Below is a small trained network, with its code and all its weights. Each question gives an input and a target symbol and asks what happens when units are switched off, that is, made to give their printed mean instead of their output.

import numpy as np


def w(rows, s, z=0):
    codes = np.array(rows[::2]) - 128.0
    scale = np.full(codes.shape[1], s)
    scale[-1] = z or s
    return codes * scale


def norm(h):
    return h / np.sqrt((h * h).mean(-1, keepdims=True) + 1e-5)


def f(y):
    return y / 2 * (1 + np.tanh(0.7978845608 * (y + 0.044715 * y**3)))


def softmax(a):
    e = np.exp(a - a.max(-1, keepdims=True))
    return e / e.sum(-1, keepdims=True)


def log_softmax(a):
    a = a - a.max(-1, keepdims=True)
    return a - np.log(np.exp(a).sum(-1, keepdims=True))


def net(x, mask):
    ids = ['αεζλξπτφ'.index(c) for c in x.split()]
    T = len(ids)
    res = E[ids] + P[:T]
    q, k, v = (norm(res) @ M[0].T for M in (Q, K, V))
    z = softmax(np.where(np.tri(T) > 0, q @ k.T / 4**0.5, -1e9)) @ v
    res = res + np.where(mask[0], z, O[0][:, -1]) @ O[0][:, :-1]
    y = f(norm(res) @ A[0][:, :-1].T + A[0][:, -1])
    res = res + np.where(mask[1:17], y, B[0][:, -1]) @ B[0][:, :-1]
    return log_softmax(norm(res)[-1] @ U[:, :-1].T + U[:, -1])


Q, K, V, O, A, B = {}, {}, {}, {}, {}, {}
E = w([
[127,147,136,105,184],'α',
[134,110,200,140,157],'ε',
[94,95,140,118,130],'ζ',
[108,38,116,31,100],'λ',
[80,97,171,193,114],'ξ',
[151,95,141,185,189],'π',
[4,55,126,89,73],'τ',
[43,134,96,135,155],'φ',
],0.0035)
P = w([
[160,131,100,134,104],'0',
[103,1,176,128,166],'1',
[107,197,120,134,71],'2',
[95,52,170,123,176],'3',
[105,206,131,133,91],'4',
[92,88,163,122,181],'5',
[90,213,137,126,92],'6',
[96,133,154,122,182],'7',
],0.0065)
Q[0] = w([
[131,2,113,168,242],'h1',
[137,195,131,183,127],'h1',
[84,76,154,73,212],'h1',
[119,154,105,95,156],'h1',
],0.0096)
K[0] = w([
[2,149,244,135,143],'h1',
[132,154,79,202,83],'h1',
[48,157,150,41,172],'h1',
[127,154,86,115,172],'h1',
],0.0087)
V[0] = w([
[132,134,255,32,92],'h1',
[88,217,96,56,128],'h1',
[8,153,100,100,92],'h1',
[205,126,73,60,182],'h1',
],0.0052)
O[0] = w([
[233,168,254,34,61,93],'h1',
[97,7,182,116,146,3],'h1',
[93,69,177,180,66,76],'h1',
[34,158,102,32,202,103],'h1',
],0.0055,0.0038)
A[0] = w([
[107,154,2,189,113,88],'n1',
[98,158,60,55,104,140],'n2',
[196,141,112,203,141,106],'n3',
[127,86,157,158,98,117],'n4',
[32,118,115,111,105,165],'n5',
[123,131,180,177,97,70],'n6',
[96,194,171,181,164,197],'n7',
[157,125,171,124,78,143],'n8',
[165,201,109,152,77,66],'n9',
[114,168,173,115,88,73],'n10',
[70,85,141,125,156,75],'n11',
[163,152,107,218,60,106],'n12',
[94,71,174,93,207,3],'n13',
[140,170,111,69,149,135],'n14',
[171,105,121,99,127,115],'n15',
[125,54,120,73,118,79],'n16',
],0.0088,0.0045)
B[0] = w([
[128,205,248,152,108,245],'n1',
[202,73,129,164,110,190],'n2',
[77,62,176,92,81,167],'n3',
[145,165,52,104,159,171],'n4',
[204,100,174,124,196,181],'n5',
[161,140,63,202,127,159],'n6',
[194,39,95,126,70,254],'n7',
[95,156,84,195,162,173],'n8',
[59,108,190,46,196,147],'n9',
[96,57,98,161,121,127],'n10',
[146,162,159,58,221,133],'n11',
[55,125,81,3,148,168],'n12',
[200,193,52,80,79,147],'n13',
[121,69,78,141,75,166],'n14',
[84,172,156,132,88,123],'n15',
[28,152,194,94,135,124],'n16',
],0.005,0.0048)
U = w([
[134,245,74,181,155,105],'α',
[78,141,178,80,95,253],'ε',
[70,86,39,134,92,165],'ζ',
[173,10,163,91,91,131],'λ',
[157,100,93,83,236,130],'ξ',
[213,179,81,45,67,93],'π',
[54,90,185,186,211,109],'τ',
[215,148,248,165,118,52],'φ',
],0.011,0.0052)

Each question gives the input, a string of symbols that net reads in full, and the target symbol t.
The units are the heads (4 rows each of Q, K, V and O) and the neurons (one row each of A and B). Each row of codes is followed by its name. A weight is (code - 128) times the scale printed after its matrix; where a second scale follows, it is the last column's (O, A, B and U).
mask holds one flag per unit, heads first, then neurons. A switched-off unit (its flag False) gives its mean, the last column of its rows in O or B, instead of its output. The means were averaged over made-up inputs and are rounded, as every weight is.
A unit's drop is (log p(t) with every unit on - log p(t) with that unit switched off) / (log p(t) with every unit on - log p(t) with every unit switched off).
The circuit of an input: a set's keep is (log p(t) with only the set's units on - log p(t) with every unit switched off) / (log p(t) with every unit on - log p(t) with every unit switched off). Starting from the 12 units with the biggest drops (on a tie, the unit counted first), units are removed one at a time, each time the one whose removal leaves the highest keep (on an exact tie, the one counted first), for as long as the keep stays at least 0.8.
circuit, biggest first: the units of the circuit, biggest drop first
most important unit: the unit with the biggest drop
k most important neurons: the k neurons with the biggest drops, biggest first
drop of u: that unit's drop, to one decimal
input ξ π ζ, target ε: 3 most important neurons	[n12 n1 n9]
input ε ε τ λ π ε ε, target π: circuit, biggest first	[h1 n14 n7]
input τ τ π, target ζ: circuit, biggest first	[h1 n12]
input ε ζ φ, target π: 2 most important neurons	[n2 n14]
input ξ ε π τ, target τ: 3 most important neurons	[n7 n16 n1]
input φ λ ξ, target τ: circuit, biggest first	[h1 n5]
input ε ζ π π τ π, target λ: most important unit	n1
input π λ π ξ ζ ε λ α, target π: circuit, biggest first	[n13 h1 n1 n3]
input π ε φ π π π λ, target α: circuit, biggest first	[h1 n1]
input ε ξ ξ, target π: 2 most important neurons	[n2 n14]
input ζ ε π φ ε φ π λ, target ε: circuit, biggest first	[h1 n16]
input α ε φ, target ξ: circuit, biggest first	[h1 n5]
input ζ ε π ξ φ, target φ: 2 most important neurons	[n1 n5]
input ε ε π ε ζ α ξ, target π: circuit, biggest first	[h1 n7 n14]
input λ λ τ φ λ α, target π: circuit, biggest first	[n13 h1]
input τ ε φ ε ξ φ τ, target ζ: 2 most important neurons	[n1 n12]
input ξ λ ε π λ, target ε: circuit, biggest first	[n1 n9]
input τ ε λ, target ζ: 2 most important neurons	[n1 n8]
input ε π φ ε λ π ε τ, target τ: 4 most important neurons	[n7 n8 n1 n2]
input ζ π λ λ ζ φ τ, target φ: 2 most important neurons	[n5 n1]
input π ζ φ ε, target φ: 2 most important neurons	[n14 n12]
input ξ ξ π π α ζ, target α: most important neuron	[n8]
input α ε π, target ξ: drop of h1	0.9
input ζ ε π π α, target φ: drop of h1	0.8
input φ ε π ζ ξ, target τ: drop of n15	0.0
input φ τ ε, target τ: drop of h1	0.7
